Each row has a class, written as a number after it.
[  2 -13  21 -24  27 -29 -13   3 -65  32 -15   9  38  22 -24  69 -22  61
 -41  -1 -10 -19 -18  73  24  10 -47  61  33   6  29 -21   7 -13 -33 -19
 -34  -9] -> 9
[ -6  41 -18  -5  -2  -5  24 -14  26  50  39  -2 -19  15 -10  51   9   8
 -35 -35  -4 -26  36  21  65 -10 -14  22  -4   4  31  -6 -23  -9  -9  -1
 -11  20] -> 6
[  2 -45   2 -12  36  66 -16  13  -5   9  27  29   8   7  60 -52 -34 -20
  29  -5  17  -4  50  12   4 -58 -16  39  -2 -46  -8 -13  -6   0  55  17
  11 -15] -> 6
[  2  26 -37  29  10 -21  13   1  12  16  46  11 -34  -1 -37 -22  41  20
 -11   5 -49 -15  37  46  14  -7  -9  -7 -34 -17 -20  -5  -2 -30   0  -5
  11  37] -> 3
[-35 -33  86   6  38 -25 -61  -5  26 100  -3 -26  32  -2 -42  52   0 -13
 -36  21  54 -14 -25  22  41  -9  -9 -51  44  12  26  48   5  -3   2 -15
 -14 -18] -> 4
[  7 -15  36   6  11 -65  10   3   5  28 -22   0  33   2  -8  92  -9  70
 -57  20   6 -22  16  54  32   2 -21  46  47   4  38 -10  -7  19 -49 -20
 -20 -13] -> 4
[-24 -34  28 -31  22 -67 -41 -18  13  67  38   2  21  42 -37  53 -36 -57
 -44  10  26 -30  34  53  38 -57 -57  24  31 -60  69   2  68 -18  -4  -4
  29   7] -> 6
[  3 -23  51   2  -1 -21 -13 -11 -14  41  -7  -7  45  26  -1  94 -27  15
 -37   8   9  -8  -5  -3  12  -1 -27  14  38  23  65   9   4   3 -12 -28
 -14  -7] -> 6
[ 13 -12  22  11  -8  12  24 -12 -22  72  23  18  -9  29   6  -7 -16  33
 -14  -2  26 -41  12  54   7 -36 -19  19 -41 -30  16  26   4 -44 -11 -11
 -26  11] -> 8
[-31  21   9  -2  22  -1  22 -10  38  46  29  10 -25  26 -24  23  34   4
 -13 -29 -44  -7  43  24  15 -17 -12 -20 -39  -7   9  24 -13 -38 -18   2
 -17  21] -> 8
[-12 -20  48 -39  51  57  -9   2 -22  42  47   9  13  30  37  18 -30  -4
 -13 -33 -32   3  38   4 -17 -28 -27  22 -21 -30  11   5  18 -52 -20 -13
 -10 -13] -> 1
[ -2  24 -23  15  -9  -3  35  17  12   8  16  11  -1 -20 -18  36  -4  52
 -17  10 -20 -37  32  12  16  27  27 -27 -24  -7  30 -13 -21 -15 -33  18
 -14  37] -> 4
[-26 -63  46 -15  50 -32 -66  20  12  81  13 -34  18  -4 -41  50 -26 -23
 -52  -1  56 -18  19  30  26 -39 -28 -19  46 -20  51  20  49  -5 -31  16
  -7 -19] -> 5
[-14 -41  52   0  26 -41 -43  25   9  43  15   5  28   1  18  36 -33 -29
 -39  12  61 -32  50  13 -12 -34 -27  56  32 -55  29  14  62 -13 -13  13
  17 -22] -> 6
[ -3 -24 -71 -71  16  40 -22  13   1  18  59 -37 -19  -8  -6  21 -49  -4
   9 -56  -8 -13 -12  25  47 -12  17  22  52  -3  20 -29 -17  -4  -6  21
 -24 -22] -> 0
[  8   2  38   3 -15 -61   9  -4 -12  58  -7 -15  37  62 -21  88 -21  37
 -49 -27 -15  16  -8  25  68   4 -48 -20   9  -1  44   3  10  18 -33 -44
 -38 -12] -> 5
[-13 -75  81 -19  62 -52 -38  14  12  37  -9 -27  48  33  -8  43 -43  -7
 -23   9  -3  18   7  47   8 -36 -22  16  39 -29  29  -1  59   3   9  16
  17 -29] -> 0
[-15 -14  19 -16  24 -27   9   2 -63  50 -33 -26  56  44   0  86 -36  17
 -28   0  -4   9 -38  80  36   3 -28  23  25   7  19 -16  36 -20 -34 -42
 -49 -12] -> 9
[ 17 -19 -47 -40  49  78 -16  12  -6   2  71   9 -15  -1  17 -42 -25  27
  14 -36 -41 -15  18  69  34 -36  13  21 -17  -9  -6 -17  -9 -20   1 -11
 -31  -6] -> 2
[  9 -40   7 -46  45  44  -7  31  -4 -11  36  -9 -21   3  58 -29 -10  20
  28 -40  18  40  31  62  -5 -68 -20  43  -4 -33   5 -25  14 -44  -4  19
  -9 -32] -> 5
[ -3   8  -6  14  10  12  37   0 -20  13  14  44  20  34  14  -4   6  -8
   4   1 -17 -11  92  22 -15 -43 -22   6 -54 -34  12  10   1 -49  44   2
  26  37] -> 6
[-49 -39  36 -19  21 -66 -53  12   3  22 -40 -10  34  11  -5  35  -6 -40
  -3  18  26 -15   0  42  19  11   3  13  75 -36 -10   9  47   9 -31  17
   5 -24] -> 9
[-11 -19  -6 -65  34  43 -12  12  -4 -30  15  -2   0   2  47 -24  -9 -40
  30 -31   2  -6  35  -4 -19 -39   3  30  -2 -30   0 -12 -17 -23 -11  17
  -1 -26] -> 7
[ -1 -17  -4 -50   3  55 -24 -15 -36  29  38  -1 -10 -22  50 -23 -27 -14
  14 -35   6  19 -18   5 -25 -29  -5  26  18  -8 -37  -9  -7 -33   1  -8
 -13 -35] -> 1
[-19 -41  78  15  39 -66 -62 -10  26  76  -5 -33  30  11 -13  44  18  -7
 -28   8  34   7   2  54  18 -31 -18   5  34 -23  -9  28  59 -21 -17   2
  19  -1] -> 3
[  2 -26 -62 -55  25  62 -61   0 -52  19  67  -5 -19 -38  10  25 -25  -7
   1 -56 -12 -25  37  20  -5 -24  19  53   0 -26 -22 -35 -12 -40  -9  17
 -26 -13] -> 9
[-19 -28  -8 -17  14 -48  -6  11  10  -6 -12  -5  45 -11   3  98 -17  26
 -24  -8 -44  -5   0  32  27  11  -7  16  71  -5  29 -16  17  29 -47 -29
 -23 -28] -> 3
[  0   4  22  -1  10  21  25 -16  43  47  41  31 -28  12 -39 -33  25  19
   4  12  27 -28  65  30  40 -57 -14 -58 -48 -42  28  39 -28 -19  15 -25
 -13   5] -> 4
[-20 -14  23 -60  60  25 -28  25  56  -8  18  -9 -36 -20  41 -27  -7   6
  -6 -26 -33 -20  46  57  15 -27  23  16  11 -27  -3 -22  22  -3 -50  50
 -34 -28] -> 9
[-20 -27 -15  -9  38  64 -71 -10 -20  14  40  -1  18 -33  27   3 -22 -50
  11 -17 -15 -19  21   4   4  -5  41  26 -19  -7 -40   2 -35 -11   3 -16
   3  -9] -> 4
[  1 -27  15 -68  36  44 -14 -39 -20  21  29  -5   7  32  52 -30 -23 -26
  32 -29  -4  19   7  49  -8 -55 -28  18 -15 -30 -15 -13   9 -29  24  -3
  13 -25] -> 7
[ -8 -62  16 -23  40   2 -68  56 -38  28  26   5  20   5  -3  14 -33  -1
 -15 -16  17 -39  26  54   9 -12 -17  33  44 -38  30  17  44 -51  -8  19
  14 -40] -> 0
[  5 -41  42 -14  26 -60 -30  -3 -26  81  28  -3  14  39 -21  35 -48  -1
 -33  20  42 -25   3  60  21 -29 -37  17  15 -44  29  -6  51 -14  12   3
  20 -10] -> 0
[-14 -52  88 -12  50 -25 -78   8  11  53  10 -14  35  10  -1  14   3 -28
 -14  -3  36  -8  15  14  -4 -40 -26   8  31 -33  11  37  43 -14  29  14
  31 -20] -> 3
[-10  -2  21  -4   2  32   8  -2 -20  34  33  37   8  -1  46 -20 -18 -14
  13 -21   5  -2  32  23 -15 -56   5 -10 -68 -37 -28  19 -29 -53  21 -33
 -23 -16] -> 4
[ -9  34 -25  21 -22   3  53 -26  -7  49  33  25 -13   1 -33  32  35  28
   4 -40  12  15  24 -25   2 -16 -11 -55 -50  15  -9  33 -37 -35  12 -22
  -7  15] -> 2
[ 16  14  -7 -44 -25 -38  24   3   5   7 -21  17  40  27   0  70 -30  84
 -19 -26 -25  13  10   3  28  19 -29  35  60 -26  19 -26  12  40 -32  -3
 -33  -8] -> 1
[-12 -30  78  -9  41 -45 -44  20 -22  75   7 -19  15  22  -5  56   4 -31
 -29  16  73 -33  -2  26  -3 -35 -14  28  25 -32  27  10  32 -48   3   6
   2 -18] -> 7
[ 16 -25  40 -32  58  75 -11 -17  -8  53   9 -13 -10  22  54 -26 -23  28
 -18 -19   4 -21   3  46   4 -38 -35  37  -3  29   9   4 -26   3  -6   9
 -20 -36] -> 7
[-13  32 -23   6  -3 -22  67 -28  10  27 -20  46  -6  30 -14  16  21  31
 -10  -5 -28 -23  99  63  16 -40 -11 -17 -65 -33  -6  17  -1  -1 -15 -17
 -22  17] -> 9
[-16 -46  48   5  37 -67 -61  -3  13  86  11 -23  32  -9 -29  60 -12  10
 -58   6  25 -31  10  68  32 -28 -23  13  49 -26  13  18  48  -5 -21   2
   6  -8] -> 3
[-49 -18  55 -45  42 -69 -53  15  58  35  -9  -7  27  20 -31  26  -3 -50
 -28 -13  -6   2  23   1  23 -26 -35 -18  40 -29  19  20  21  37  15  27
   2 -21] -> 8
[  1 -25  45 -39  47  62 -15  19 -11  22  48 -18 -11   8  39 -30   3  -1
  21 -41  29  23  27  40 -19 -60   7  13 -36 -14  -5  19  -5 -88 -15  -1
 -25  -9] -> 5
[-11  11 -35  32  -3 -18  29  -3  47  39  30  15 -32  -9 -16  14  13   1
  -1   9  -3 -28  47  22  12  -4  28  -1 -28 -49 -16   4  34  18  -1   1
 -13   8] -> 8
[ 15  24 -40   9  -2 -13  59 -19   5  46  22   4 -34 -13 -30   7  -7  52
 -16  -1  18 -10  11  34  25 -20   6   8 -34   8 -16 -19 -35   5  -7  -2
 -27  18] -> 0
[  2 -42 -13 -34  60  68  19 -18  11  17  72  -9   0  19  27 -11 -34   4
  -2 -17 -41 -19  56  34  13 -20   8   7  -3 -14   2   3  10  -5 -20 -21
  -3 -13] -> 2
[ -3  -1  15  11  -5 -63   6  21   0  39   4   2  20   5 -20 114 -23  47
 -63  11   2 -29  18  30  17   2 -21   9  18  -6  62  -2   9  -6 -64 -36
 -39 -15] -> 4
[  4  -6  -8 -17  41  71  12  19   6  22  48 -10 -27  -1  40 -42 -13  25
   7 -52 -12  12 -12  52   7 -41   2  16 -36   9  -6  -3  15 -60 -37  14
 -31  -4] -> 2
[  1 -20  66 -21  25 -35 -59  16  20  67  25 -10  32  -8 -13  21 -10  31
 -32 -14  39 -30   7  31  45 -13 -11  -8  26 -49   2  19  35 -11 -12   6
 -17  -8] -> 3
[ 13  64   4  33   2  -5  33  10  12  43  48  21 -60  11  -3 -13  48  30
 -24   7  -9 -41  36  41 -11  -7  13  18 -75  -2  -1  -2 -15 -83 -23  18
  -2  57] -> 4
[ -4 -21 -21 -34  21  46  -6  13  -3  27  45 -13 -43 -11  49 -35 -20 -37
  18 -51   2   4  -7  53  -6 -69  25  63 -11 -51 -36 -29  43 -50   0  16
 -43 -34] -> 9
[  0   8 -27   1 -15 -13  55  -8 -26  16  42  35 -13  20 -33 -12  21  11
  34  -1  16  -2  34  38   5 -46 -11  13 -56 -65  -7  -2 -25 -55  44 -17
  -1  32] -> 8
[ 13 -42  42  -8  20 -40  26  -4 -29  52   3 -24  24  38  -9  77 -29  34
 -37  18  17 -12  -6  58  10 -17 -15  30  41  12  38   7  13 -21 -26 -43
 -23 -26] -> 0
[ 10 -27  44 -28  34  28 -60 -12  10  87  49 -19 -29  19  34   2 -17 -17
 -12 -32  53 -22  22  16   4 -69 -10  27 -17 -32 -10   9  -6 -18  12  10
 -21 -35] -> 7
[ -9  20  35  14  51  48  27  23   4  33  21  32   3  19 -22   0  18  49
 -13  14  -8 -36  48  42  35  -8 -12 -29 -70  -8  40  22 -28 -61 -35 -18
 -26  38] -> 4
[ 13  -2   6 -15  35  53  -7   8   9  34  37 -17 -20  31  43  -7 -15   7
   1 -19 -14 -27  39  39  -9 -34  21  17 -52 -21   1  -1  10 -40 -23   8
 -30   4] -> 7
[  5   8 -11  13  -1  51  61 -15   4  66  49   0 -35  16 -21 -26   4  29
  27 -24  12   8  -4  23  26 -24  16 -46 -55 -12 -13  18 -13 -58  20 -10
 -25  14] -> 0
[-17  -3  28 -31  36  46 -29  23   5  60  73 -13 -21  -6  45  -4 -17 -28
  -1 -49  26  11  12  26   0 -65   0  15 -25 -18  -8  -2  -8 -83  22   9
 -32 -10] -> 6
[-23  37 -16  17  -3   3  34  -6   3  28  31  27  -4  51  -8   2  19 -27
  -3 -33 -30   1  45  29  33 -26 -35  17 -49 -25   7  22  -3 -57  -1 -28
   4  26] -> 6
[  7  10 -40 -27  11   5  43  11  -5  -8  21  20   0  34 -33 -31 -21  49
  -4  11 -58 -43  58  80  45   6 -11 -12 -12 -46  24 -15   9  12  10   1
 -20  13] -> 9
[  4  21  27  36  -1  22  39 -27   5  91  23  26  -6  51  11   1  14  17
 -17   2  -2 -44  32  70  41 -39   9  15 -40  -5  -1  33 -13 -66  -6 -31
 -31  46] -> 6
[ -5 -20  32  -9  29 -21  -6   3  -3  29 -19   1  42  17 -19  50  -7  39
 -22  22  17  10   6  47  40 -10 -45 -11  27   3  34   7  -3  12 -18 -44
 -19 -21] -> 4
[ 12   4  -5 -19   4 -41  -9  25 -18  15 -13 -15  10   8   0  64 -20  69
 -28 -11  28  16 -14  26  11   4 -30  41  33  29  27 -29 -27  18 -43   9
 -36   1] -> 5
[ -2  -6  57   6  29 -50   3   0 -23  30 -34  -9  39  16  -3  93  -3  56
 -53  -1  13  14  -1  43  28   9 -49  30  22  41  39   1 -14  28 -40 -29
 -14 -25] -> 5
[-13  22   5   2  -7 -46  25  -6   4  70 -27 -12  20  28 -20 114  -4  66
 -46 -38  33  10 -14  37  50 -13 -44 -22  13  59  56  28 -16  13 -48 -25
 -39 -14] -> 2
[-12 -22   8 -18  13 -42  16  20 -17  29 -11 -30  38  18 -24 100 -33  45
 -25  -5  -5  13 -23  24  37  25 -13 -16  57  25  39 -11  -9   5 -26 -18
 -30 -22] -> 0
[ -1  -7  29  11  27 -40  53  37   0  11 -36  -5  42   7 -22  70  -5  88
 -42  -2 -15  -1  32  50  16  17 -16   6  24  22  32  17   4  -5 -32  -9
 -25 -20] -> 0
[ -5   4  10  10  22   2  47   1  60  31  30  -5 -15  32 -13  -8  18  25
 -12 -24 -31   0  81  53  44 -38  13 -19 -36 -33  -5  29  -3  -5 -18 -18
 -31   5] -> 5
[ 20   5  33   4 -14 -23  15  23 -58  65 -15 -20  20  21   3  77 -35  56
 -49  -1  30  -9 -38 -14  11  27 -33  -9  13  17  31 -19   7   1 -25 -11
 -61 -20] -> 9
[  2 -50  62 -38  21  50  25 -15 -49  31  -7  -8  23   5  58   0 -20 -10
  11 -15  30  31 -11  18 -29 -71 -22  29  25   2   5  10  -9 -39  28 -22
  -6 -47] -> 1
[-17 -21 -13 -33  30 -86 -62   3 -19  38   2   7  18   5 -24  83  -8 -34
 -38  -1  15 -33   9  52  21 -27 -32  73  56 -44  19 -41  45   4 -14   9
  15 -17] -> 7
[-12 -22  35   2  22 -22  43  -7 -11  26  -4 -17  31  36  -1  75 -11  19
 -18 -18 -11  27 -23  20  35 -19 -30  -2  22  30  43   4 -12  10 -10 -38
 -14 -26] -> 2
[  3   1 -35  29  11   8  43   3  -2  23   2   0 -43  11  -7 -23  23 -21
   7  29  21 -43  30  70  27 -63  20  16 -40 -16  12  -7 -24 -18   4  -9
 -14  14] -> 7
[ -7 -42  29  -5  19 -26 -80  -9 -36  99  21 -12  19  52 -37  65 -20 -14
 -35 -16  40 -32  18  36  39 -30 -67  -7   8 -41  55  21  43 -29  -3   5
  24 -13] -> 7
[ 18  15  27  -4  21 -58 -26  24 -22  15  -5 -20  28  30  -4  82 -11  53
 -59   1 -20 -17  18  50  46  31 -17  34  14  25  34 -23 -12  24 -45 -15
 -22   6] -> 5
